[  0.7 -16.5   7.8   9.9  -1.8  10.6   9.5   0.7  -3.8 -15.2   1.4  26.6
   3.7  20.8 -15.3   5.9 -28.8 -11.1  25.0   1.2   2.3  20.1  -7.4   9.4
  12.4  -2.9  -8.7   2.6  27.5   6.9   0.3   5.6  -1.4   7.3  34.9  14.7
   6.6  12.5  12.4  38.9 -14.0   0.5  -7.0] => A:tur
[-11.9  -3.8  -0.7  24.3 -15.3  12.5   3.3 -18.2 -28.3 -11.4  -4.3  55.3
 -45.4   6.4  41.9  -6.6  26.2 -39.9 -28.6 -22.3 -16.4  22.6 -25.5 -11.8
  11.2   2.7   9.5   2.9  -1.7  29.6  53.2 -10.7 -10.2  48.3  39.4  13.5
  10.5  36.6 -11.0  13.7   1.6  47.2  -6.0] => B:tadas
[  5.8 -10.1   4.2 -14.7  -8.6  -5.6  12.2  20.1 -19.6  -3.9  20.3  38.3
   7.3  22.1 -17.1  -6.6 -20.8  10.1   2.2   9.0   6.5   6.2 -17.3  13.6
   6.5  -7.2   5.1 -12.4  13.0   6.1  -1.0  -1.0  -4.6  13.0  27.6  -0.1
  -3.6   6.3   6.1  37.1 -18.3   5.1 -13.0] => P:Vovi
[  5.1 -13.9  -4.4   2.1   4.6  -4.4  -4.5  12.8  21.8  -1.8  -3.6   9.9
   8.9  -5.7 -25.4   7.6 -16.4  12.6  13.0   8.6  -1.7  -8.8  13.9   0.8
  -8.1   7.7  -1.5 -11.4  11.5 -11.3 -16.6   2.8   0.2 -13.4  12.6 -13.5
  -8.1  -6.3  -8.0   9.0   3.8 -15.5  -5.1] => P:Rem
[ -3.0  -7.2   0.8  13.7  -1.5  10.1 -13.2   7.5   7.1  -5.6 -16.3  28.5
 -18.1  11.1  32.2   4.9   3.9 -41.5 -22.7 -23.3 -13.0  14.2 -10.9  -6.3
  -5.4  21.1   0.4   8.6  -6.2  13.4  33.1  -5.8 -10.3  14.4  16.1  -3.8
  15.1   9.8 -12.8  -4.3   7.0  15.4   4.5] => B:dap
[ -9.8  10.3   7.5 -33.8 -20.7   5.1  27.0   7.2 -45.7  -6.7  -4.0  19.2
  -3.3  11.3  29.8  -0.4 -18.8  -3.5 -11.5  -3.7   9.8  11.9 -29.3   2.8
 -22.7  -9.2   1.1   5.0  -2.9  24.1  13.3  -2.2 -11.2  30.3  24.6  21.9
  20.1   3.1  -3.3  12.7   7.4   0.1   1.8] => K:Dibu
[  0.8 -11.1  15.9 -11.8 -25.9  -7.6  18.8  12.1 -19.3  -7.6   5.3  50.6
  -7.2  24.7  -1.1  -0.2  -7.1 -14.2  -5.1   4.4   7.9  17.6 -14.1   0.7
  15.5   4.9  -1.3   0.7  15.3  29.9   9.8  -1.7   0.7  27.1  21.7  14.0
   3.4  13.0  30.3  54.6  -9.4   1.6 -18.7] => A:deni
[  6.0  10.4   6.2 -14.7   6.6  -8.1   4.5  10.1   4.1   8.9 -17.4   9.0
  22.1  -4.6  26.1  20.8  -4.8  14.4  -2.2  -7.3   6.5  -8.1 -16.0 -13.1
 -43.4  11.1   2.7   2.0 -16.7  15.7   0.4 -13.4 -10.4   9.5   6.4   8.9
  10.7   5.0  -0.1  -7.0   9.0 -21.2  -8.1] => K:Fodi
[  6.7  20.9   3.1 -12.6 -19.4   3.2  17.2   8.5 -32.7   8.2  -0.1  29.1
 -12.4   9.1  42.9   6.4  -1.3  -6.3 -15.5 -19.1  10.5   1.4 -30.9 -10.6
 -44.0   1.3   6.8   1.7  -5.1  24.3  12.1 -10.8 -17.4  22.1  30.6  16.5
  17.1   2.2 -20.7  11.5   5.5  -4.7   5.7] => K:Dibu
[  0.4  -1.0   2.8  28.8 -13.7   4.6  -4.9  -1.0   7.0  -9.8   1.0   5.3
 -23.0   8.0  29.9  -0.7   3.7 -32.5 -18.5 -17.7 -11.9   0.8 -15.1   8.8
   2.8   8.2  -3.0   3.4  15.0   4.3  26.4  -0.8 -10.7  -3.9  10.1  -6.2
  16.0 -10.4 -31.5  10.8   6.0  22.4   5.5] => B:beb
[  4.0   5.0   1.1  31.5  -3.1  20.4  27.3   0.1   3.4  -9.3 -11.0  23.2
 -33.9  19.8  19.5   0.6   0.9 -28.1 -24.7  -4.3  -7.2   2.1 -21.5   1.5
 -12.0  10.1   7.4   4.4  -5.5   4.1  21.7   1.8 -14.5   1.9  15.5  -5.1
   2.3  14.5 -18.1   7.1  -1.6   5.3   1.1] => B:beb
[ -5.6  21.0  -4.7  -8.9   7.2  -3.7   6.7  -3.0   0.3   6.7 -19.9  -9.0
  28.3  -7.1  20.3  10.6   0.5   7.2   3.5 -10.5   3.9  -7.1  12.1 -12.7
 -28.3   1.2  -5.1   7.6  -8.2  10.4 -12.3  -4.6 -12.3   1.3   0.1  -0.9
  12.0  -3.4   3.6  -8.4  13.4 -16.7  -4.1] => K:diba
[  8.8  -5.7   5.3  52.7   4.6  -0.3 -11.1  -2.6   6.3  -7.3 -27.9  23.8
 -13.9   0.3  29.2  13.5   2.7 -28.8  -8.1 -14.8 -18.5  22.2 -12.3  -6.2
  15.3  20.6   2.7  14.0   1.0   5.7  28.8   0.9  -5.4  12.2  14.2  -4.5
  11.5   2.2   0.1   8.3  14.6  25.9   9.3] => B:dap
[ 16.2 -18.3  15.0  -1.3 -10.4  -3.8   3.0   5.7  -1.5 -11.6  -1.8  46.5
 -11.5  12.9   7.5  -0.9   8.0  -2.4   3.4  11.1  12.0   7.9  -3.7  11.5
  13.9   1.9  -5.1  -6.8  18.3  18.2  19.6  -8.5  -2.2  13.9  23.0  -4.2
  -1.0  28.7  24.1  45.2 -17.7  -4.9 -31.7] => A:vare
[  8.7 -15.2   6.3   1.4 -12.5   0.0   5.3  14.8 -16.8  -3.8  16.2  44.3
 -11.8  11.7  -7.0  -0.9 -14.3  -1.1  -5.1   1.3   3.8  10.6 -20.7  12.0
  -0.1   8.7   7.3 -10.5  20.9  13.6  15.5   3.9 -10.1  25.8  24.6  -0.5
   0.9  20.5   6.8  43.8 -20.2   7.9  -9.9] => P:Vovi
[  6.7 -16.9   8.5 -13.7 -13.2  -5.4   3.7  20.6 -13.6  -0.5  22.8  42.1
   2.5   3.2 -20.5  -1.0 -17.4  16.8   1.0  16.0  11.8   9.5  -6.7  10.5
  -6.1  -3.3   4.8  -6.8  25.3   4.1  -4.7  13.8  -1.8   9.4  27.4   8.2
  -6.8  13.1  18.9  38.9 -20.9  -4.4 -12.3] => P:Rem
[  4.6 -24.9  11.8   2.9 -20.1   1.6  13.9   1.2 -18.4 -16.9  15.5  43.7
  -5.3  24.4  -0.2   1.9 -26.1 -14.8  -6.8  -0.8   5.2  14.4 -12.2   9.9
   8.4  -6.8 -10.9 -11.2  22.4  17.4  11.4  -2.9  -6.3   9.4  39.7  15.9
   3.7  15.1  23.4  59.8 -21.5  -2.1 -12.3] => A:tur
[  9.9 -14.8   7.7   0.6  -7.0  -6.9  -2.1  27.0  10.8   6.2  12.6  32.6
  -7.0   7.2 -15.4  -0.4 -30.9  10.3  16.7  10.5   3.4  -6.6 -11.4  16.6
  -2.3  17.8   6.7  -8.2  20.9   1.8  -6.8  -0.4  -9.1   3.7  15.4 -18.5
  -8.1  -6.7   4.3  40.8 -13.7  -0.4  -5.4] => P:Zule
[ -3.1  -7.2  -0.1  39.4  -7.8  12.3  -8.7  -8.6  -3.8  -4.7  -1.6  15.1
 -33.3  -1.8  12.9 -10.3  10.0 -29.5 -15.9 -14.8 -14.0  14.7 -12.5  -1.2
   5.7   9.6   8.2   7.0   0.1   2.7  29.1  -1.4 -10.3  15.9  21.5  -8.4
   1.2   8.9 -13.6  -5.3   8.7  27.7  10.8] => B:beb
[ 14.6  -7.2   8.6 -11.0 -14.4  -8.9  -1.3  28.9   5.6   1.0   2.4  35.4
  -2.4  18.8 -16.0  30.8 -14.5  25.7  10.5  13.9  -1.1  -1.0  -8.4  17.2
  -4.3   4.5  -1.8  -4.2  18.9   3.7   0.9   6.6  -0.4   8.2  13.2  -8.3
 -32.5  48.5   3.2  32.1 -22.9  10.3  10.6] => P:Rem
[  6.8  24.3  -1.8  -6.6   7.3  -6.5  -6.4   2.3  -7.6   7.9  -7.5 -14.1
  27.0 -17.0  24.2  21.4  -1.6  10.5  -4.8 -10.4   9.6  -4.8   0.2 -19.1
 -47.5  -1.1  -3.8  17.8 -14.2  11.1 -14.1  -9.9 -11.7  -4.7   1.7  28.1
  13.0  -6.9   1.0 -15.5  22.6 -26.2   7.0] => K:diba
[  0.7 -11.0   2.2   1.3 -19.8  -4.4   1.3  18.9 -12.1  -7.9 -18.0  49.1
 -12.5  14.1  -7.3  -4.4 -24.3  -6.0   0.7  -0.6  -2.5  14.9 -13.9  15.0
   2.3   2.7   4.5  -1.3  30.7   6.2   8.9   4.2  -9.3  15.5  35.6   3.6
 -11.8   6.2   1.4  57.9 -15.1   9.4  -5.5] => P:Zule
[  5.1 -13.6  -1.7   3.3 -17.8   4.9  -0.6  30.7  -8.0  -1.5  28.9  26.6
  -7.7  18.3 -24.1   0.7 -31.4   1.2  -6.3   3.0   5.9   0.0 -20.4  22.2
  -3.7  -1.5   2.3  -0.8  17.8   3.2  -9.9   3.3  -1.0   4.7  21.8  -5.2
   3.3  13.5 -13.1  37.2 -11.8  -2.0  -3.9] => P:Zule
[ -6.5  23.1  -4.0  -6.7  12.0  -0.3  -0.2   2.8  -8.0  -2.1  -9.9  -1.6
  15.9  -1.9  15.2  13.3 -12.7   3.2  -9.5   3.8   2.2  10.6  21.4  -5.9
 -24.8   7.0   4.9   6.5 -13.9   1.7  15.6  -5.5   0.0   4.8  -1.2  11.2
   7.4  13.8  -5.7 -11.5   7.3 -18.9  -1.4] => K:Fodi
[  3.7  -8.7  -3.5  25.7  -4.1  15.4  -8.0  -3.8   1.5  -4.5 -16.4  29.1
 -19.3   1.4  16.5   3.7   3.0 -20.1 -22.5 -11.4 -13.5  10.9  -8.8  -4.0
 -12.5   2.5   2.0   2.9  -0.9   6.8  24.1  -4.5  -7.2  16.8  16.8  -1.2
   2.3   0.1  -8.1   0.7   9.1  15.2  -4.6] => B:tadas
[  3.9 -15.4  -2.7  29.4  -7.4   4.4   5.5   1.5  -6.8  -6.9  -4.5  26.1
 -29.7   3.2  19.7  -2.6   9.4 -21.9 -10.1 -14.6 -10.2   3.4 -18.1   6.1
  -3.1   9.5   3.3 -11.1   4.9  12.0  29.8   2.1  -9.2  11.6  28.4   4.5
  10.3   5.2 -13.0  15.9   1.0  27.5  -0.5] => B:beb
[  9.6  23.2   7.6  -1.9  10.2  -7.6  -1.4   7.9  13.1  18.5 -11.9 -10.8
  32.7 -13.0  23.8  14.1 -16.0 -14.1  11.2  -7.4   7.3  -6.1   1.4 -13.2
 -33.6   3.7  -1.5   7.7  -8.1   4.2 -17.2  -4.1   0.3  -5.1   8.4  10.5
  18.0 -11.0  -5.8 -10.4   8.5 -15.4  -2.1] => K:diba
[  9.4 -22.4   1.4  -0.3 -13.1   4.6   9.2   5.4 -19.1 -17.9  23.9  32.4
  -6.4  15.1 -16.1  -1.1  -9.4  -3.7 -13.0   1.7   5.4  15.8  -6.9  15.9
   8.4  -7.3  -9.5  -7.4  22.0   0.3  19.0   0.9   1.5   7.3  24.9   6.7
 -12.2  15.7  21.7  56.8 -23.7  -8.4  -9.1] => A:tur
[ 17.1 -17.4  16.8   6.5 -10.6  18.7   8.7   3.1  11.6 -13.3  13.4  22.6
  -6.9   5.3   3.7  14.2  -9.4   3.4 -10.5   6.4   8.5   8.0  -5.4  10.9
  -7.4  -2.7  -1.5  -2.1   9.9   5.2   6.7   1.8  -3.6  -5.3  -0.2  16.2
  -1.0  22.1  20.7  30.5 -21.3 -11.8  -0.3] => A:vare
[ -2.1 -29.6 -13.8  24.0 -24.4   0.6   7.4   4.7 -36.9 -23.4   3.1  61.9
 -44.8  20.4  28.7  -2.6  15.1 -33.6 -21.1 -15.4 -13.9  26.9 -43.9   5.6
   7.3   9.9   6.8  -2.6  13.2  26.2  40.7  -6.5 -13.3  42.1  39.7   6.1
   9.5  17.9  12.9  31.9 -11.7  23.8  -6.4] => B:tadas
[  0.4  14.6   0.9  -7.4   6.7   4.7  14.0  14.0 -24.1   6.4   1.9  27.1
  -5.3   0.3  23.4   3.5  -1.8  -3.8 -12.3  -4.0   9.7  -2.6 -19.4  -6.6
 -30.9   3.8  -1.3   3.3  -7.7   9.0   3.8   0.5 -26.4  15.1  11.9  11.7
  11.5  -3.0 -13.8   0.2   6.4   1.3   4.1] => K:Dibu
[-10.4  -2.1 -14.7  28.5  -0.3  14.7  -3.6 -16.1 -11.6  -3.9  -7.2  12.9
 -17.3  -3.1   7.3  -6.6  10.2 -29.2 -10.0 -12.3 -13.3  11.2 -11.3 -10.2
   1.7   3.4  -4.7   0.9  -3.3   3.0  29.1   5.3  -6.9   6.3  36.3   4.2
   8.5  16.2  -7.5  -3.3   0.9  25.1   6.1] => B:tadas
[  7.9 -14.8   3.2   2.5  -7.9  -0.3   7.1  19.8  -1.1   2.7   7.1  54.0
  -0.9  10.5 -12.6  -4.8 -32.1   7.4   1.8   6.4   3.2   4.9 -34.7   5.3
  -7.8   7.3   3.6 -20.0  20.9  11.6   8.2   5.9  -5.4   7.4  33.3 -10.3
  -9.2  15.7  -1.7  42.5  -7.7  10.0 -11.4] => P:Zule
[  5.2  18.6   0.9 -10.8  -2.2  -8.2  13.1  14.7  -6.8  15.5 -11.0  -6.6
   2.9  -8.1  31.3  11.0  -5.6  -7.5  -6.1 -13.6  10.4  -7.1  -5.2  -1.3
 -26.2   2.3   5.6  -4.2  -8.8  16.0  -2.8  -8.4  -2.2   2.0   6.2  -0.3
  16.7  -9.0  -4.8   1.7  16.5  -4.5   1.0] => K:diba

[ 13.5  -7.9   2.4  11.8 -11.7   4.3  -1.0   8.7   7.8  -4.2  10.2  -3.0
   1.3  14.7  -1.3   1.8 -23.4  -8.8   2.6 -11.4  15.5 -24.9   1.1 -10.7
   3.2  14.8 -12.9 -15.3   5.1  -6.2  -3.3  -0.9  11.1   2.2   4.2  19.3
   8.5  -6.1  -8.3  13.3 -12.8  25.9   9.4] => kuri:<56>
[ 18.1   3.0   3.7   8.2 -17.9  14.5 -11.7   7.1  12.5   1.9   4.6   1.5
  -0.6  14.9   1.8 -10.7 -13.9   2.7   3.9  -5.9  -3.1 -24.2 -11.5  -4.1
  -7.2  -5.3  -4.0   0.6   8.2  -4.8   6.6  13.8  13.9   4.0  -9.7   6.7
   2.7   3.2  -1.3  11.1  -7.7  28.6  10.8] => kopob:<70>
[-15.8  -4.9   9.7  19.7 -30.2   8.9  -9.0  13.5   9.6   1.0   2.9   2.2
   8.5  -3.6 -18.4  -4.6  -6.5  -4.4   7.8 -12.1   6.6 -28.5 -13.9  -0.6
  -3.7  14.7 -17.8  -7.7  16.9 -15.0   2.0   9.2   4.2  -9.4  -1.4  -0.7
  12.4 -30.3   2.1  21.6   3.4  30.0   3.7] => kuri:<59>
[-31.0   2.9 -11.0   5.2   0.3 -19.7   5.4   1.9 -10.0  20.5   6.0  -5.3
   7.0 -31.4   9.4   3.4  18.9   1.3   4.9   8.5  -0.4 -21.0   5.9   5.1
 -49.5 -17.2 -19.3  21.6  -9.9  24.9 -17.6  -1.9  -5.7 -13.2  37.9  -2.6
  -7.4  -0.5   5.0 -27.1  14.1 -25.1   9.7] => dup:<48>
[-34.0  -7.6 -10.2  17.6  16.7  -8.4   1.7   3.7 -12.5  21.0  10.8  -6.7
  -0.6 -15.0  20.1   6.1  19.1   8.5   2.0   2.4  -9.3 -34.4   5.9  -1.5
 -64.5  -0.2 -12.4  12.8  -8.5  19.9 -38.2 -16.1   0.6 -18.2  60.1  27.1
  -0.4  -4.6  -0.8 -26.8  -5.1  -8.1   2.0] => dup:<80>
[  3.2  -6.3  10.0  12.2 -16.8  13.1  -0.6   6.8   8.6 -11.8   0.1   0.9
  -1.4  17.8 -13.1  -0.2 -15.4  -3.6   2.8 -10.7   9.3  -7.4  -5.9  -5.0
  11.7  10.7 -11.1 -15.8  10.8 -20.6   7.7  -5.7   5.9  -1.2  -2.5   7.6
   9.6 -10.6  -4.1  15.8   1.8  23.4   4.4] => kuri:<59>
[-16.9   0.8  -1.0   3.9  -0.4   9.4  14.6   1.6  -4.5  -2.3  -7.4   4.3
 -12.4   7.8 -22.3  10.0   0.2  11.7  -3.0   7.4  -2.0  28.1  -1.6   1.2
  -6.9  -7.2   6.2  26.8   4.7  -2.5  11.9 -36.5  -2.8 -13.0  16.0 -17.5
  -5.6  16.5   7.6 -12.6  11.6 -24.6  10.1] => piv:<49>
[-14.4  -4.8  10.6  17.5 -27.3   4.6  -2.8   7.4   6.4  -2.9   0.9  -0.3
   7.3  -2.6 -16.6   1.9  -2.4  -8.4   1.1 -10.7   5.2  -9.8 -13.2   7.9
  11.4  13.7 -19.4  -8.2  14.5 -16.3   7.7   2.9  -0.3  -5.9  -1.9  -7.3
   9.9 -27.7   1.7  11.9   6.9  25.0  -2.4] => kuri:<59>
[ -3.9   0.0   6.3  23.0 -16.8  15.3 -11.5  10.3  14.2   5.8   7.0   6.3
  -0.3  13.0  -9.3  -6.0  -8.7   2.7   4.0  -4.4  -5.0 -33.2 -20.4  -2.7
 -20.6   7.0  -8.4   7.4  14.1 -13.2   1.4   5.5  14.4  -9.5   6.1   7.8
   9.3  -5.2  -1.8   9.5  -4.7  24.6   9.9] => kopob:<70>
[ 21.2   5.1  -9.6  25.9 -35.2   2.3  -6.8   3.3   9.5  -4.3  16.5   6.6
  -3.0  25.4  -1.4  -1.0 -17.5   4.0  -9.5   0.3   6.2 -17.4   0.0 -18.7
  -2.9  -4.2 -10.6   4.2   6.7  -6.7  17.0 -12.7  14.8   6.9  10.3  -1.0
  -1.3  28.8  -4.3 -13.5 -11.7  26.5  21.2] => kopob:<82>
[  8.0  -2.2   4.0  23.5  -6.5   3.7  -9.8   7.1  13.3   1.2  15.6  10.2
   1.0  19.6 -13.2  -4.8 -13.0   4.3  -6.6  -5.8   2.2 -30.7  -8.1  -6.4
  -6.2  23.3  -4.6   5.1  12.0 -14.0  -2.5  -0.8  17.2  -2.0   7.8  12.9
  12.2   5.6  -7.4   5.5 -23.2  32.3   1.3] => kopob:<70>
[ -2.6  -2.9  11.4  13.7 -22.0   9.0  -7.5   7.9  14.1  -5.5   1.2   9.5
   3.2   8.5 -23.6  -2.8  -8.5  -3.0  -1.9  -9.5   4.3 -16.3 -18.5   2.6
  12.8  18.6  -8.5  -7.1  17.6 -23.9  11.6  10.0   5.0  -4.2 -16.5  -3.8
  12.6 -17.1  -1.3  21.6   0.0  30.1   0.7] => kuri:<56>
[ 17.0  10.4  -5.0  22.0 -31.4  17.7  -3.2   6.2   8.9  -8.6   7.5   6.5
 -13.1  39.7  -9.1  -8.3 -22.0   8.2  -0.2   1.4   2.0  -3.7  -4.4  -4.9
  -8.0  -9.6  -4.1   3.0   5.1 -13.0  20.9 -21.5  13.8   2.3  13.5   2.3
  -0.6  29.7  -4.4 -12.4  -6.4  17.5  17.8] => kopob:<79>
